Below is a small trained network, with its code and all its weights. Each question gives an input and a class and asks what happens when units are switched off, that is, made to give their printed mean instead of their output.

import numpy as np


def w(rows, s, z=0):
    codes = np.array(rows[::2]) - 128.0
    scale = np.full(codes.shape[1], s)
    scale[-1] = z or s
    return codes * scale


def norm(h):
    return h / np.sqrt((h * h).mean(-1, keepdims=True) + 1e-5)


def f(y):
    return y / 2 * (1 + np.tanh(0.7978845608 * (y + 0.044715 * y**3)))


def log_softmax(a):
    a = a - a.max(-1, keepdims=True)
    return a - np.log(np.exp(a).sum(-1, keepdims=True))


def net(x, mask):
    res = np.array(x, float).reshape(1, 2) / 4 @ E
    u = 0
    for l in range(3):
        y = f(norm(res) @ A[l][:, :-1].T + A[l][:, -1])
        res = res + np.where(mask[u : u + 8], y, B[l][:, -1]) @ B[l][:, :-1]
        u += 8
    return log_softmax(norm(res)[-1] @ U[:, :-1].T + U[:, -1])


A, B = {}, {}
E = w([
[137,98,139,220,110,140,104,251],'x0',
[126,185,27,85,140,175,204,181],'x1',
],0.013)
A[0] = w([
[114,158,5,123,123,186,158,147,196],'L0N0',
[102,77,162,207,135,16,128,60,144],'L0N1',
[120,92,166,125,109,129,126,117,55],'L0N2',
[121,126,73,80,141,100,139,38,134],'L0N3',
[153,134,91,255,104,139,99,174,146],'L0N4',
[129,141,122,131,72,113,140,125,146],'L0N5',
[114,139,164,44,218,141,91,144,67],'L0N6',
[158,90,85,143,122,148,57,123,2],'L0N7',
],0.0057,0.0045)
B[0] = w([
[193,194,201,140,104,98,38,95,253],'L0N0',
[182,254,112,98,118,155,74,133,218],'L0N1',
[160,169,143,143,86,154,155,120,120],'L0N2',
[83,23,48,195,140,170,90,171,212],'L0N3',
[52,72,44,119,157,167,112,49,198],'L0N4',
[93,166,119,162,124,162,112,101,135],'L0N5',
[116,90,149,200,95,183,173,143,124],'L0N6',
[164,162,147,119,90,121,246,113,106],'L0N7',
],0.0067,0.0059)
A[1] = w([
[52,23,170,118,122,132,112,87,100],'L1N0',
[72,126,98,199,102,75,142,176,3],'L1N1',
[142,166,135,71,69,165,125,58,88],'L1N2',
[63,70,73,106,140,127,96,113,79],'L1N3',
[129,183,90,90,139,155,185,172,79],'L1N4',
[67,51,148,62,167,53,186,168,48],'L1N5',
[73,83,149,54,158,100,250,2,63],'L1N6',
[85,65,103,57,113,32,194,64,21],'L1N7',
],0.0068,0.0054)
B[1] = w([
[144,205,133,102,87,146,150,161,223],'L1N0',
[79,105,109,118,99,150,126,109,115],'L1N1',
[81,56,95,212,115,170,130,206,248],'L1N2',
[186,157,126,143,162,104,90,131,194],'L1N3',
[150,88,255,99,103,29,170,125,201],'L1N4',
[103,141,124,143,140,143,158,150,88],'L1N5',
[73,45,40,213,126,202,120,113,251],'L1N6',
[80,73,95,143,136,126,154,154,156],'L1N7',
],0.0095,0.0027)
A[2] = w([
[98,72,109,205,95,139,164,253,67],'L2N0',
[132,85,107,134,155,111,96,123,115],'L2N1',
[136,198,73,123,138,155,85,69,170],'L2N2',
[136,114,170,167,123,90,110,226,119],'L2N3',
[127,219,75,66,123,140,254,189,107],'L2N4',
[119,91,244,144,101,52,142,84,3],'L2N5',
[87,106,81,73,120,131,187,40,73],'L2N6',
[154,164,86,80,183,129,131,170,120],'L2N7',
],0.0095,0.0039)
B[2] = w([
[86,77,62,143,153,175,131,103,194],'L2N0',
[120,164,111,92,133,116,140,123,163],'L2N1',
[129,121,134,130,150,123,184,180,254],'L2N2',
[113,137,101,75,160,146,208,90,193],'L2N3',
[158,184,249,115,63,62,52,42,229],'L2N4',
[157,202,135,83,86,90,146,119,163],'L2N5',
[80,89,93,180,134,192,113,138,175],'L2N6',
[141,134,161,166,158,117,83,145,182],'L2N7',
],0.013,0.0069)
U = w([
[69,87,30,148,160,189,108,89,206],'0',
[149,179,235,118,99,79,84,72,236],'1',
[159,157,122,125,187,104,175,249,198],'2',
[135,98,123,95,87,84,163,153,3],'3',
[147,99,116,80,105,96,143,151,18],'4',
[148,119,121,99,101,120,148,146,13],'5',
[142,113,105,97,103,80,150,140,9],'6',
[143,113,114,96,120,85,148,133,21],'7',
],0.021,0.0047)

Each question gives the input, the list of numbers given to net, and the class t.
The units are the neurons (one row each of A and B). Each row of codes is followed by its name. A weight is (code - 128) times the scale printed after its matrix; where a second scale follows, it is the last column's (A, B and U).
mask holds one flag per neuron, layer by layer. A switched-off neuron (its flag False) gives its mean, the last column of its row in B, instead of its output. The means were averaged over made-up inputs and are rounded, as every weight is.
A unit's drop is (log p(t) with every unit on - log p(t) with that unit switched off) / (log p(t) with every unit on - log p(t) with every unit switched off).
The circuit of an input: a set's keep is (log p(t) with only the set's units on - log p(t) with every unit switched off) / (log p(t) with every unit on - log p(t) with every unit switched off). Starting from the 12 units with the biggest drops (on a tie, the unit counted first), units are removed one at a time, each time the one whose removal leaves the highest keep (on an exact tie, the one counted first), for as long as the keep stays at least 0.8.
units of the circuit, in order: the units of the circuit, biggest drop first
top k neurons: the k neurons with the biggest drops, biggest first
k most important neurons of layer l: the k neurons of layer l with the biggest drops, biggest first
drop when u is switched off: that unit's drop, to one decimal
input [6,5], class 0: units of the circuit, in order : [L2N0]
input [0,-1], class 2: top 2 neurons : [L0N1, L2N4]
input [0,-3], class 2: top 3 neurons : [L2N4, L0N1, L1N4]
input [2,-3], class 2: top 3 neurons : [L2N4, L1N4, L0N0]
input [3,-2], class 2: top 4 neurons : [L0N4, L1N2, L2N4, L0N3]
input [-5,6], class 1: 2 most important neurons of layer 0 : [L0N4, L0N0]
input [-1,1], class 2: top 2 neurons : [L2N4, L1N2]
input [-2,-2], class 2: top 2 neurons : [L2N4, L1N6]
input [-3,-2], class 2: top 2 neurons : [L0N3, L2N4]
input [1,1], class 2: drop when L2N4 is switched off : 0.9
input [4,7], class 1: drop when L2N4 is switched off : 0.3
input [-2,0], class 2: drop when L0N3 is switched off : 0.8
input [-3,1], class 2: top 2 neurons : [L0N3, L1N3]
input [-2,4], class 1: top neuron : [L1N6]
